Below is a small trained network, with its code and all its weights. Each question gives an input and a class and asks what happens when units are switched off, that is, made to give their printed mean instead of their output.

import numpy as np


def w(rows, s, z=0):
    codes = np.array(rows[::2]) - 128.0
    scale = np.full(codes.shape[1], s)
    scale[-1] = z or s
    return codes * scale


def f(y):
    return np.maximum(y, 0)


def log_softmax(a):
    a = a - a.max(-1, keepdims=True)
    return a - np.log(np.exp(a).sum(-1, keepdims=True))


def net(x, mask):
    res = np.array(x, float).reshape(1, 4) / 4 @ E
    y = f(res @ A[0][:, :-1].T + A[0][:, -1])
    res = res + np.where(mask, y, B[0][:, -1]) @ B[0][:, :-1]
    return log_softmax(res[-1] @ U[:, :-1].T + U[:, -1])


A, B = {}, {}
E = w([
[66,198,113,138,21,156,125,63,121,59],'x0',
[147,224,135,169,156,149,158,159,33,152],'x1',
[167,179,177,115,62,23,163,136,149,152],'x2',
[161,125,59,140,134,49,91,6,83,156],'x3',
],0.011)
A[0] = w([
[207,169,190,89,43,16,151,146,136,134,68],'N1',
[76,149,214,105,140,161,185,176,189,134,73],'N2',
[124,59,108,44,104,133,110,93,226,125,36],'N3',
[177,227,116,224,194,164,210,128,82,145,37],'N4',
[81,167,99,71,54,142,102,110,143,90,103],'N5',
[148,144,19,143,166,58,80,34,93,181,77],'N6',
[83,92,60,94,189,212,76,124,89,96,52],'N7',
[89,139,138,167,86,129,157,88,115,49,81],'N8',
[173,74,144,144,193,99,126,161,127,228,98],'N9',
[86,119,84,158,201,195,76,84,105,87,60],'N10',
[177,149,160,113,44,48,191,136,148,190,97],'N11',
[159,142,140,117,123,155,158,92,116,114,31],'N12',
[67,188,141,96,98,152,110,97,63,85,116],'N13',
[178,71,164,54,254,101,152,164,109,183,143],'N14',
[77,122,212,105,113,182,165,228,164,100,110],'N15',
[119,165,190,93,78,39,177,140,147,147,56],'N16',
[142,130,166,117,142,190,187,156,152,85,64],'N17',
[169,78,145,130,111,128,86,70,166,126,28],'N18',
[34,152,115,152,59,136,155,93,111,75,113],'N19',
[114,215,116,198,157,157,153,128,20,180,2],'N20',
[87,90,179,86,125,136,66,108,208,113,75],'N21',
[103,65,91,124,87,109,155,118,174,95,43],'N22',
[145,111,77,139,120,82,83,44,96,192,71],'N23',
[104,69,66,59,123,80,111,111,213,96,68],'N24',
],0.0084,0.0026)
B[0] = w([
[156,50,141,171,183,187,96,97,102,47,217],'N1',
[104,185,54,59,107,108,108,62,109,77,192],'N2',
[117,132,190,158,158,51,185,177,67,196,188],'N3',
[74,125,207,129,128,37,157,219,72,190,209],'N4',
[188,102,121,157,89,151,151,147,201,202,183],'N5',
[88,220,52,52,107,76,110,93,149,84,253],'N6',
[133,60,158,194,206,234,23,87,91,69,203],'N7',
[156,122,154,144,93,120,133,139,224,140,176],'N8',
[185,149,124,165,85,188,188,109,247,178,219],'N9',
[129,27,135,137,204,180,95,94,138,39,197],'N10',
[109,38,147,148,203,180,47,101,123,32,205],'N11',
[132,152,161,157,127,110,156,126,143,106,136],'N12',
[164,107,143,202,50,129,153,137,182,203,188],'N13',
[209,129,124,188,9,169,124,61,228,203,242],'N14',
[99,252,2,57,111,84,106,92,86,75,218],'N15',
[114,57,129,173,197,203,74,134,91,89,191],'N16',
[91,121,56,65,130,98,110,88,128,117,174],'N17',
[95,140,124,113,145,82,158,177,93,178,164],'N18',
[205,115,118,190,55,151,165,105,235,176,196],'N19',
[95,120,205,103,153,80,190,193,59,176,209],'N20',
[84,152,158,151,155,55,193,203,67,159,172],'N21',
[127,141,184,126,135,135,170,188,91,167,163],'N22',
[91,197,35,56,116,64,102,54,117,81,220],'N23',
[85,134,189,108,137,86,177,194,31,184,190],'N24',
],0.0069,0.014)
U = w([
[184,124,151,180,61,157,148,99,223,191,254],'0',
[88,202,55,12,129,102,112,85,86,66,162],'1',
[122,37,181,182,232,196,78,100,65,34,83],'2',
[82,131,237,126,158,78,182,181,6,204,9],'3',
],0.011,0.00091)

Each question gives the input, the list of numbers given to net, and the class t.
The units are the neurons (one row each of A and B). Each row of codes is followed by its name. A weight is (code - 128) times the scale printed after its matrix; where a second scale follows, it is the last column's (A, B and U).
mask holds one flag per neuron, in row order. A switched-off neuron (its flag False) gives its mean, the last column of its row in B, instead of its output. The means were averaged over made-up inputs and are rounded, as every weight is.
A unit's drop is (log p(t) with every unit on - log p(t) with that unit switched off) / (log p(t) with every unit on - log p(t) with every unit switched off).
The circuit of an input: a set's keep is (log p(t) with only the set's units on - log p(t) with every unit switched off) / (log p(t) with every unit on - log p(t) with every unit switched off). Starting from the 12 units with the biggest drops (on a tie, the unit counted first), units are removed one at a time, each time the one whose removal leaves the highest keep (on an exact tie, the one counted first), for as long as the keep stays at least 0.8.
units of the circuit, in order: the units of the circuit, biggest drop first
most important unit: the unit with the biggest drop
top k neurons: the k neurons with the biggest drops, biggest first
drop when u is switched off: that unit's drop, to one decimal
input [-5,-8,3,-7], class 3: most important unit	N3
input [-2,-2,7,-7], class 1: top 4 neurons	(N15; N2; N7; N10)
input [-5,6,-6,-7], class 1: top 2 neurons	(N15; N2)
input [-6,5,-6,-5], class 0: top 3 neurons	(N14; N9; N11)
input [8,5,0,-7], class 0: top 2 neurons	(N19; N13)
input [6,8,-5,5], class 3: top 2 neurons	(N20; N4)
input [-7,-8,-2,-2], class 3: top 2 neurons	(N24; N3)
input [-3,-5,8,6], class 2: top 2 neurons	(N1; N11)
input [3,-3,-4,0], class 2: top 4 neurons	(N14; N9; N7; N10)
input [7,0,2,7], class 0: top 3 neurons	(N19; N13; N5)
input [6,7,3,-4], class 3: top 3 neurons	(N20; N4; N14)
input [2,-6,4,-6], class 1: top 4 neurons	(N15; N2; N4; N20)
input [4,3,-7,-8], class 1: top 2 neurons	(N15; N2)
input [5,1,1,-8], class 1: units of the circuit, in order	(N15)
input [3,3,-2,3], class 0: drop when N24 is switched off	0.4
input [6,-1,-7,5], class 2: drop when N7 is switched off	2.8
input [-5,-7,-4,-8], class 1: drop when N18 is switched off	0.0
